Rows, each followed by one of two labels for a hidden trait (new trait and labels in each part):
[-42   3   6   2   1  29  87   0  -2  -4  -3   0  -6  18   2   4   0]
P
[-15   6   2   0  -1   2  13   0   1   2   1   6   3  16  -3   0  -2]
P
[ -8   5  -4   0  -5 -41  -1  -1   4  -2   0   6  -4  19  -6  -2   0]
M
[-13   4   4   0   0 -17   5   0   2   2   3   1   3  16  -4   4   2]
P
[ 4 11 -2 -1  1 23  3  0  1  5 -1  3  6 20 -1  0 -1]
P
[-21  15   7   0   0 -40   4  -1   2   5   5   0   8  12  -2   6   4]
P
[ 18  -4   0  -3   0 -23 -59   0   0   4   2  -2   5  26  -7  -2  -1]
P
[-71   6  14   2  -2   9  44  -3   3  -4   2  27   0 -15 -15   0  -7]
P
[ -8  -2  -3   0  -4  -4   0  -1   3   0   0  12  -2  23 -10  -1   1]
P
[-28   7   8   0  -1 -20  10   0   1  -2   2   8  -3  12   0   1  -1]
P
[-9 -2  3 -1  0  2  9  1  1  0  0  3 -1 20 -1  0 -2]
M
[ -8 -19   0   1  -1  28  15  -1  -1  -1  -6  13  -4  20  -8  -7  -6]
P
[-20  -3   1   0  -8  -5  11  -2   3  -3   1  25  -4  14 -19  -1   0]
P
[-26 -20  -2  -4 -31   2   8  -8  13 -10   2  78 -16  19 -51  -3   9]
P
[-88 -34  -3   0 -10 -13  35   3   3  -1   2  10  -3  20  13  -3 -14]
P
[-7  3  1  0  0  0 -4  0  0  2  0  1  2 20 -4  1  1]
P
[-1  2  0 -1 -4 10 16  2  3  0  0 -1 -1 15  1  0 -3]
M
[ 3 -5 -2 -1 -5 -3 -2 -1  3  0  0  7 -2 28 -9  0  2]
P
[-53 -18  -1   0  -5  -3  20   2   1   0   1   8  -2  21  10  -1  -8]
P
[  1  10   5   0   1   1   0  -1   1   0  -1   2   0  18 -10   2   2]
P
[-23   2   2   1   1   4  15   0   1   0   1   4   1  11  -2   1  -3]
P
[  1  -4   3  -2  -1  -7 -18   0   0   2   2   1   3  20  -5  -1  -1]
P
[-39   4   8   1   0  10  41  -1  -1  -2   0   7  -1  10  -3   2  -2]
P
[ -1   6   3  -1   0 -17  -3   0   0   4   2  -4   4  24  -1   3   3]
P
[-5 11 -1 -1  1 20  0  0  1  5 -1  5  8 17 -2  0 -1]
P
[-33   8  13   1  -2 -48   7  -1   1  -5   3   2  -8  16   5   1   0]
P
[-24   2   5   1  -2  -1   6  -1   3  -1   1  10  -1  10  -8   1  -1]
M
[-16 -15   1   0  -1  34  17  -1   0  -4  -6  16  -5  17  -7  -7  -8]
P
[-18   2   6   0   0   2  12   0  -1   1   0   0   0  20  -4   1   0]
P
[ 0  8 -4  0  1 39  6  0  1  6 -1  7  8 18 -4 -1 -1]
P
[15 -2 -1 -1 -3  1  7  2  4  1 -1 -7  0 26  6 -1 -1]
M
[  9  17   6   0   3   8  -4  -2   0   0  -1   5   0  16 -12   3   4]
P
[-50   5   7   3   1  27  97   0  -1  -4  -3   0  -7  15   2   5   0]
P
[ -2  10 -14   0 -10 -96 -17   0   5  -5   1   7  -9  19 -15  -7   0]
M
[  4  -1  -3   0  -3 -21 -12   0   2   0   0  -1  -2  29  -1  -1   0]
M
[-18   4   1   1   5  -3  11   2  -1   2   0  -8   3  14   2   1  -4]
P
[-10  -3   3   0  -2   5  15   1   3   0   0   1   1  17  -1   1  -1]
M
[-4  8  2  0  0 -1  4  0  1  2  0  2  2 21  2  0  0]
P
[-44   1   3   0  -4  -2  16   0   1  -1   0   8  -2  14  -3   0  -6]
P

Part 2:
[ -1  -1  -4   8   2   1  20 -44  18  -8 -39  -1   5 -25   1  -2  -2   0
 -13  -3  17   1  42]
J265
[ 13 -43  -2   9   9  -3   3 -14  -6  -4 -37   0   7 -23   1   3   9   2
   6 -13  21   1  53]
J265
[  4 -20  -1   8   1  -1  17 -43 -10  -4 -13  -5   4 -17   0  -2   0   0
 -10  -8  12   7  45]
J265
[  2 -28  -1   0  -5  -5   3   0 -16  -5  -5   9   5  25  -1   6  20   2
  -6   4  20 -14  14]
J265
[ -8  25   3  14   2  -6  10 -45   1  12  11   2   1  -1  12   4  13  -6
 -25   9  15   5  38]
J265
[  5  18   1  11  -3   2   9 -10   8   1  12  -7   1 -35   5   2  21   3
   1   5  12   6  21]
J265
[  8 -17  -1   4  -1   0  10 -21  -1   0   0  -4   0 -27   2  -1   0   0
  -1  -5  12   9  19]
J837
[ -1  31   1  11  -7   1  15 -19  14  -2   8 -11   0 -39   2  -1   5   2
  18   1  10  11  36]
J837
[ -7 -22   1   2   7  -4  17   3 -21   9  -2   4   1  31  -2   7   2   1
 -39   6   2 -13   9]
J265
[ -5 -86  -1   1  -1  12   8 -67   5  -2   5   5   5 -30  -1 -10  10  -1
 -24   2  27  21  63]
J837
[-14  19   9  21 -15   7  31 -85   4   1 -28  -8   1  29  19  10   7   2
  11   2  18  17  16]
J837
[ 18 -97  -3   4  22   0 -10 -48 -27   3 -40  13   6  40  -9   8  14   3
 -52 -24   4 -10  70]
J265
[ -4  13  11  22  -4  -2  35 -83   7  -4 -27  -9   9 -44  18   4  16   6
 -21 -18  29  21  48]
J837
[  4 -42  -5   1  13  11  25 -90   6   1 -57   4  10 -14  -3  -6  -1   0
   4  -7  19  -2  70]
J265
[  0 -86  -2  24  11  -1  32 -62   4   0 -49  -9   1 -35  10  -7  20   3
 -24   1  39  21  37]
J837
[  2  33   8   7 -22  13  39 -85  20 -14 -33  -8   3  -4   2   4   8 -12
 -11 -15  17  28  77]
J837
[  0  33   1   9  -1  -1   7  -1  -5   6 -15   2   0 -21   9   0   3  -6
 -12   1   9  -2  35]
J265
[  7  -4   2  12   6  11  33 -71  15  -4 -45  -7   9 -57   4  -5   8   4
 -16  -5  26  12  95]
J265
[   0 -124   -4    1   17   10   -1   -8   -8    3    3   10    2   -8
    7    4   20    2  -41   -7   30    2   18]
J837
[ 13 -85   0  14  17  11  24 -13  -5  -2 -60  -3  10 -21  -5   3   2   2
 -36 -12  30   2  70]
J837
[-19  44   8  21 -18  10  10 -15   8  -3 -32  -3   3  17  18  -6   1   0
 -16 -14  14  23  24]
J837
[ 13   4  -1  17  -6   0  12 -24 -17   2 -10 -12   2  15  12   6  -6 -12
  -9 -11   3   9  65]
J837
[  5  57   3  15  -7   1  15 -34   6   8 -12  -3  -1 -45  14   2  10  -7
  -2  19  15  -1  35]
J265
[-10  13   6  19  -8   5  29 -63  -2  -2 -15  -3   2 -38  17  -2  10 -11
  17  -2  18  16  28]
J837
[ 12  12   1   8  -3  -1  10 -20   2  -4  11 -11   1 -40   5   0   3   1
  -7   3   5  16  53]
J837
[  3  -3  -4   3 -14  -1  12 -53 -13  -2   5  -2   2 -15   4   1  -7  -3
 -22   0  18   7  80]
J265
[ 13 -64  -5   1  12  12   7 -74   6  -5 -53   1   9 -36  -3  -9  12   0
  12  -9  31  12  81]
J837
[ -5 -15   1   7   5  -2  16 -34 -11  -5   2   0   1   5   5   4   9   1
  -2  -5  16   1  12]
J837
[ -6  -3   5  16  -2   3  26 -59 -13   1   7  -5   3 -18  14  10   9 -11
 -21 -13  13   8  50]
J837
[   8 -100   -6    9   24   -4   17  -82  -32   -3  -60   13    3   22
   -3   -2   13   -2  -56  -24   -6   -4   72]
J265
[  7   1   1   3   1   0  18 -34   4   1 -13  -2   1 -19   1   4  12   3
   8   7  11   2  24]
J265
[ 10 -36   0   2   4  -4  12 -25 -18   2   5  -1   3  -1  -2   4   9  -1
 -11 -10   5   3  40]
J837
[ -8  11   0  15  -1   3  25 -39  17  -3 -10  -6   2 -23   1   5  20   5
 -32   1  23  18  22]
J837
[  2  42  -1  13  -2   2  28 -43  27  -7 -14 -14   0 -34  11  -3   2   2
  -8   3   7   9  47]
J837
[ 13  13  -1  11  -3   6  25 -52   5   0  12 -11   0 -49  -1  -5   7   1
  -1  -4  16   9  39]
J265
[ -5   5  -2  11  -3   5  26 -53  -2  -2   0 -12   0 -37  -1  -3   2  -1
 -18   2  13  21  50]
J837
[  2   9   0   8  -2   0  25 -43 -16   7 -15   1  -1 -17   7  -1  -3   0
  -9  -7   4   0  33]
J265
